data =
.25; -.17; -.51; .31; .39; -.59; .27; .53; .26; .09; .50; .51; .05
-.70; .52; .47; .31; .24; .50; .00; .37; .30; .52; -.55; -.24; -.21
-.69; .53; -.57; .60; .37; -.58; -.32; -.28; .11; -.53; .47; .36; .13
-.20; -.11; -.50; .63; -.14; .34; -.33; -.64; .19; -.38; .18; -.64; -.36
-.48; -.10; .57; -.60; .64; .50; -.66; .15; -.70; -.44; .11; -.10; -.48
.51; .66; -.53; -.53; -.14; -.62; .44; .12; -.18; -.48; -.17; -.15; -.59
.37; .49; .46; .19; -.24; -.62; -.49; .01; .09; .24; .08; -.19; .67
-.17; -.52; -.50; -.67; .34; .15; -.13; .40; .23; .01; .07; .16; .57
.53; .02; -.05; .33; .54; .28; .27; -.10; -.13; .50; -.36; -.33; -.27
-.59; .65; .63; .37; -.43; .17; -.25; .19; .42; .69; .01; -.24; .41
.38; -.63; -.25; -.50; .39; -.29; -.30; .63; .54; -.50; .62; -.26; .10
.19; -.15; .14; .43; .19; .16; -.12; -.44; .70; -.34; -.08; -.07; .28
Indices start at 0.
row 0 col 0 -> .25
row 6 col 10 -> .08
row 0 col 10 -> .50
row 1 col 5 -> .50
row 5 col 2 -> -.53
row 7 col 12 -> .57
row 6 col 11 -> -.19
row 10 col 0 -> .38
row 6 col 1 -> .49
row 10 col 9 -> -.50
row 5 col 1 -> .66
row 4 col 7 -> .15
row 6 col 3 -> .19
row 9 col 5 -> .17
row 0 col 9 -> .09
row 0 col 4 -> .39
row 6 col 6 -> -.49
row 9 col 1 -> .65
row 1 col 10 -> -.55
row 10 col 1 -> -.63
row 7 col 6 -> -.13
row 5 col 10 -> -.17
row 2 col 0 -> -.69
row 1 col 12 -> -.21
row 7 col 7 -> .40
row 8 col 12 -> -.27
row 1 col 4 -> .24
row 1 col 6 -> .00
row 0 col 12 -> .05
row 8 col 4 -> .54
row 11 col 0 -> .19
row 0 col 8 -> .26
row 2 col 10 -> .47
row 0 col 3 -> .31

arr = [2 3 7 3 6 6 8 1 1]
arr[0] = 2
arr[8] = 1
arr[7] = 1
arr[1] = 3

X = .50; .01; .56; .62; .23
X[0] -> .50
X[3] -> .62
X[1] -> .01
